Below is a small trained network, with its code and all its weights. Each question gives an input and a class and asks what happens when units are switched off, that is, made to give their printed mean instead of their output.

import numpy as np


def w(rows, s, z=0):
    codes = np.array(rows[::2]) - 128.0
    scale = np.full(codes.shape[1], s)
    scale[-1] = z or s
    return codes * scale


def norm(h):
    return h / np.sqrt((h * h).mean(-1, keepdims=True) + 1e-5)


def f(y):
    return y / 2 * (1 + np.tanh(0.7978845608 * (y + 0.044715 * y**3)))


def log_softmax(a):
    a = a - a.max(-1, keepdims=True)
    return a - np.log(np.exp(a).sum(-1, keepdims=True))


def net(x, mask):
    res = np.array(x, float).reshape(1, 3) / 4 @ E
    u = 0
    for l in range(2):
        y = f(norm(res) @ A[l][:, :-1].T + A[l][:, -1])
        res = res + np.where(mask[u : u + 8], y, B[l][:, -1]) @ B[l][:, :-1]
        u += 8
    return log_softmax(norm(res)[-1] @ U[:, :-1].T + U[:, -1])


A, B = {}, {}
E = w([
[49,238,17,119,17,21,161,134,103,160],'x0',
[213,181,151,206,213,32,137,12,214,138],'x1',
[111,87,170,27,85,132,68,115,249,184],'x2',
],0.0022)
A[0] = w([
[145,160,113,131,143,138,166,176,95,99,146],'0.n1',
[191,114,183,109,141,103,73,157,175,133,117],'0.n2',
[132,149,95,154,118,34,133,122,161,132,6],'0.n3',
[125,81,159,129,123,254,88,184,102,86,226],'0.n4',
[89,144,64,97,69,104,128,178,79,153,90],'0.n5',
[108,163,94,135,142,31,117,143,141,167,80],'0.n6',
[127,125,179,162,209,106,107,86,115,96,87],'0.n7',
[115,169,98,167,135,92,90,72,117,190,88],'0.n8',
],0.0046,0.0013)
B[0] = w([
[144,148,141,170,133,151,232,199,156,82,157],'0.n1',
[102,224,130,130,185,51,52,128,107,180,175],'0.n2',
[108,78,159,57,109,229,99,135,179,87,166],'0.n3',
[125,206,82,75,28,118,147,48,196,36,255],'0.n4',
[66,156,218,193,182,89,164,176,59,200,208],'0.n5',
[114,105,77,96,25,180,118,79,113,56,174],'0.n6',
[124,2,92,117,154,139,111,175,36,149,190],'0.n7',
[156,134,183,60,148,199,132,181,117,65,164],'0.n8',
],0.0031,0.0039)
A[1] = w([
[136,144,81,162,72,154,157,132,89,65,95],'1.n1',
[120,148,113,130,130,124,143,180,107,128,28],'1.n2',
[101,160,80,114,95,114,151,61,137,149,187],'1.n3',
[100,106,118,206,177,150,126,167,61,134,130],'1.n4',
[98,78,158,128,68,102,148,187,95,254,106],'1.n5',
[176,130,87,198,188,145,159,129,95,107,2],'1.n6',
[130,103,164,101,148,157,118,99,214,81,193],'1.n7',
[165,135,45,162,100,172,204,114,123,81,71],'1.n8',
],0.0051,0.0012)
B[1] = w([
[216,171,101,176,229,106,109,83,130,151,252],'1.n1',
[107,148,121,101,153,88,104,74,210,93,135],'1.n2',
[146,72,183,78,92,201,122,140,164,47,189],'1.n3',
[77,164,253,88,66,94,216,166,193,101,201],'1.n4',
[173,34,57,168,161,86,117,152,136,180,189],'1.n5',
[113,38,150,31,34,167,115,151,98,101,206],'1.n6',
[92,166,120,161,108,117,162,158,108,160,249],'1.n7',
[158,144,40,197,195,151,46,75,116,166,241],'1.n8',
],0.0047,0.003)
U = w([
[225,183,36,190,194,195,116,44,81,46,246],'0',
[55,186,152,39,23,197,90,99,211,95,214],'1',
[71,199,113,219,152,57,233,196,83,129,84],'2',
[77,2,28,113,83,82,107,187,139,208,7],'3',
[152,33,236,95,127,156,184,146,58,63,79],'4',
[148,139,162,144,234,94,37,81,147,241,62],'5',
],0.0084,0.0012)

Each question gives the input, the list of numbers given to net, and the class t.
The units are the neurons (one row each of A and B). Each row of codes is followed by its name. A weight is (code - 128) times the scale printed after its matrix; where a second scale follows, it is the last column's (A, B and U).
mask holds one flag per neuron, layer by layer. A switched-off neuron (its flag False) gives its mean, the last column of its row in B, instead of its output. The means were averaged over made-up inputs and are rounded, as every weight is.
A unit's drop is (log p(t) with every unit on - log p(t) with that unit switched off) / (log p(t) with every unit on - log p(t) with every unit switched off).
The circuit of an input: a set's keep is (log p(t) with only the set's units on - log p(t) with every unit switched off) / (log p(t) with every unit on - log p(t) with every unit switched off). Starting from the 12 units with the biggest drops (on a tie, the unit counted first), units are removed one at a time, each time the one whose removal leaves the highest keep (on an exact tie, the one counted first), for as long as the keep stays at least 0.8.
units of the circuit, in order: the units of the circuit, biggest drop first
most important unit: the unit with the biggest drop
k most important neurons: the k neurons with the biggest drops, biggest first
drop of u: that unit's drop, to one decimal
input [4,-6,-2], class 2: most important unit -> 0.n5
input [-5,6,0], class 4: 4 most important neurons -> (0.n7 1.n8 1.n1 1.n6)
input [-2,-6,0], class 0: units of the circuit, in order -> (0.n4 1.n1 1.n4)
input [-8,1,2], class 5: 2 most important neurons -> (0.n2 1.n4)
input [-6,1,-8], class 4: 3 most important neurons -> (1.n6 1.n4 0.n7)
input [4,-1,2], class 3: 3 most important neurons -> (1.n5 0.n4 0.n5)
input [-3,0,2], class 1: 3 most important neurons -> (0.n4 1.n1 1.n8)
input [-1,1,7], class 5: 2 most important neurons -> (0.n4 0.n2)
input [-6,-6,1], class 1: 3 most important neurons -> (0.n4 1.n5 0.n7)
input [0,5,-3], class 4: 2 most important neurons -> (0.n4 0.n7)
input [-8,2,-8], class 4: 3 most important neurons -> (1.n6 1.n4 0.n7)
input [-4,2,-7], class 4: 2 most important neurons -> (1.n6 1.n4)
input [1,-8,2], class 3: 3 most important neurons -> (1.n5 0.n5 1.n4)
input [6,1,-3], class 0: most important unit -> 0.n6
input [1,7,5], class 1: 3 most important neurons -> (1.n1 0.n5 1.n8)
input [-8,-5,4], class 1: drop of 0.n4 -> 0.4
input [-5,-5,-3], class 0: drop of 0.n4 -> 0.2
input [-3,5,-6], class 4: drop of 1.n6 -> 0.1
input [-6,7,-6], class 4: drop of 1.n6 -> 0.1
input [1,-2,4], class 3: units of the circuit, in order -> (1.n5)
